Below is a small trained network, with its code and all its weights. Each question gives an input and a target symbol and asks what happens when units are switched off, that is, made to give their printed mean instead of their output.

import numpy as np


def w(rows, s, z=0):
    codes = np.array(rows[::2]) - 128.0
    scale = np.full(codes.shape[1], s)
    scale[-1] = z or s
    return codes * scale


def norm(h):
    return h / np.sqrt((h * h).mean(-1, keepdims=True) + 1e-5)


def f(y):
    return y / 2 * (1 + np.tanh(0.7978845608 * (y + 0.044715 * y**3)))


def softmax(a):
    e = np.exp(a - a.max(-1, keepdims=True))
    return e / e.sum(-1, keepdims=True)


def log_softmax(a):
    a = a - a.max(-1, keepdims=True)
    return a - np.log(np.exp(a).sum(-1, keepdims=True))


def net(x, mask):
    ids = ['ΔΞΠΣΨαβγεζηλμ'.index(c) for c in x.split()]
    T = len(ids)
    res = E[ids] + P[:T]
    r = norm(res)
    for j in range(3):
        rows = slice(3 * j, 3 * j + 3)
        q, k, v = (r @ M[0][rows].T for M in (Q, K, V))
        z = softmax(np.where(np.tri(T) > 0, q @ k.T / 3**0.5, -1e9)) @ v
        o = O[0][rows]
        res = res + np.where(mask[j], z, o[:, -1]) @ o[:, :-1]
    y = f(norm(res) @ A[0][:, :-1].T + A[0][:, -1])
    res = res + np.where(mask[3:7], y, B[0][:, -1]) @ B[0][:, :-1]
    return log_softmax(norm(res)[-1] @ U[:, :-1].T + U[:, -1])


Q, K, V, O, A, B = {}, {}, {}, {}, {}, {}
E = w([
[196,118,188,57,58],'Δ',
[96,128,129,101,107],'Ξ',
[80,62,120,98,87],'Π',
[135,126,145,113,68],'Σ',
[121,180,134,119,101],'Ψ',
[86,68,140,106,172],'α',
[174,169,101,96,50],'β',
[75,188,82,91,169],'γ',
[146,192,133,100,2],'ε',
[155,51,79,86,103],'ζ',
[87,118,104,118,98],'η',
[66,110,195,116,83],'λ',
[156,138,83,126,66],'μ',
],0.017)
P = w([
[105,136,121,145,66],'0',
[141,155,122,156,185],'1',
[156,111,245,30,239],'2',
[81,167,30,57,104],'3',
[137,147,121,161,130],'4',
[200,138,249,111,147],'5',
],0.012)
Q[0] = w([
[143,129,150,185,119],'h0',
[126,170,130,87,44],'h0',
[73,109,163,85,119],'h0',
[98,73,86,80,149],'h1',
[208,120,195,112,199],'h1',
[133,190,151,231,196],'h1',
[152,68,129,118,167],'h2',
[54,92,116,132,109],'h2',
[93,113,131,3,71],'h2',
],0.02)
K[0] = w([
[214,117,159,133,174],'h0',
[74,207,118,205,43],'h0',
[52,109,201,110,98],'h0',
[77,52,109,139,101],'h1',
[167,115,151,4,219],'h1',
[108,248,106,134,230],'h1',
[172,46,135,100,177],'h2',
[89,89,181,191,138],'h2',
[152,11,156,188,2],'h2',
],0.015)
V[0] = w([
[78,146,101,31,158],'h0',
[213,65,171,95,148],'h0',
[111,185,207,113,169],'h0',
[69,105,233,133,170],'h1',
[80,88,25,247,87],'h1',
[145,204,165,217,89],'h1',
[80,55,133,210,139],'h2',
[149,119,192,71,154],'h2',
[69,253,97,162,232],'h2',
],0.016)
O[0] = w([
[214,149,145,154,110,149],'h0',
[159,121,80,31,121,65],'h0',
[110,112,163,123,73,92],'h0',
[133,68,210,159,79,113],'h1',
[90,104,16,179,36,54],'h1',
[26,91,131,94,121,111],'h1',
[140,7,100,116,66,91],'h2',
[177,183,178,123,89,94],'h2',
[96,159,71,196,53,6],'h2',
],0.013,0.015)
A[0] = w([
[92,117,106,248,141,3],'n0',
[57,146,160,107,79,103],'n1',
[137,148,196,100,140,139],'n2',
[113,253,96,92,119,176],'n3',
],0.019,0.005)
B[0] = w([
[141,114,219,163,254,177],'n0',
[108,67,145,51,60,144],'n1',
[111,111,85,157,214,254],'n2',
[206,191,148,109,18,224],'n3',
],0.014,0.0097)
U = w([
[214,121,238,56,170,150],'Δ',
[132,97,187,201,209,179],'Ξ',
[201,10,69,121,101,117],'Π',
[6,100,124,13,176,2],'Σ',
[31,153,199,152,61,147],'Ψ',
[234,74,145,174,25,135],'α',
[169,208,113,93,82,90],'β',
[182,182,163,254,63,152],'γ',
[124,177,156,46,37,87],'ε',
[254,103,42,82,147,17],'ζ',
[78,63,85,235,156,153],'η',
[80,33,182,83,30,220],'λ',
[85,161,11,123,139,216],'μ',
],0.0091,0.0029)

Each question gives the input, a string of symbols that net reads in full, and the target symbol t.
The units are the heads (3 rows each of Q, K, V and O) and the neurons (one row each of A and B). Each row of codes is followed by its name. A weight is (code - 128) times the scale printed after its matrix; where a second scale follows, it is the last column's (O, A, B and U).
mask holds one flag per unit, heads first, then neurons. A switched-off unit (its flag False) gives its mean, the last column of its rows in O or B, instead of its output. The means were averaged over made-up inputs and are rounded, as every weight is.
A unit's drop is (log p(t) with every unit on - log p(t) with that unit switched off) / (log p(t) with every unit on - log p(t) with every unit switched off).
The circuit of an input: a set's keep is (log p(t) with only the set's units on - log p(t) with every unit switched off) / (log p(t) with every unit on - log p(t) with every unit switched off). Starting from all 7 units, units are removed one at a time, each time the one whose removal leaves the highest keep (on an exact tie, the one counted first), for as long as the keep stays at least 0.8.
circuit, biggest first: the units of the circuit, biggest drop first
top k neurons: the k neurons with the biggest drops, biggest first
which heads matter: for each layer, one digit per head in row order, 1 if its drop is at least 0.15 and else 0, layers parted by /
input Δ μ η ζ Σ, target Σ: which heads matter => 010
input λ η λ Ξ ζ, target ζ: which heads matter => 011
input λ Σ γ γ γ, target γ: top neuron => n3
input γ λ Ψ Σ, target γ: which heads matter => 101
input λ Π η ζ, target λ: circuit, biggest first => h1, h0
input Σ Σ Δ μ, target Σ: circuit, biggest first => h2, h1
input γ ε ζ ζ, target γ: circuit, biggest first => h1, h0
input μ α Δ η, target μ: which heads matter => 010
input Ξ μ λ Ψ, target Ξ: circuit, biggest first => h0, n0, h1
input ζ Π Σ μ Ψ, target Ψ: which heads matter => 011
input Ψ λ Σ μ α, target α: which heads matter => 011
input η α γ ε, target η: circuit, biggest first => h0, h1, n0
input μ γ γ β, target μ: which heads matter => 010
input γ λ λ Π, target γ: circuit, biggest first => h1, h0
input η μ μ α, target η: circuit, biggest first => h1, h0
input η Δ μ Δ, target η: which heads matter => 111
input α γ Π β, target α: circuit, biggest first => h1
input ε λ γ Ξ, target ε: circuit, biggest first => h1, n3, n2
input Ξ μ Ξ μ, target Ξ: top 2 neurons => n0, n2
input Ξ β ε γ, target Ξ: which heads matter => 111
input η Σ γ γ, target η: which heads matter => 111
input ε γ α μ, target ε: which heads matter => 010
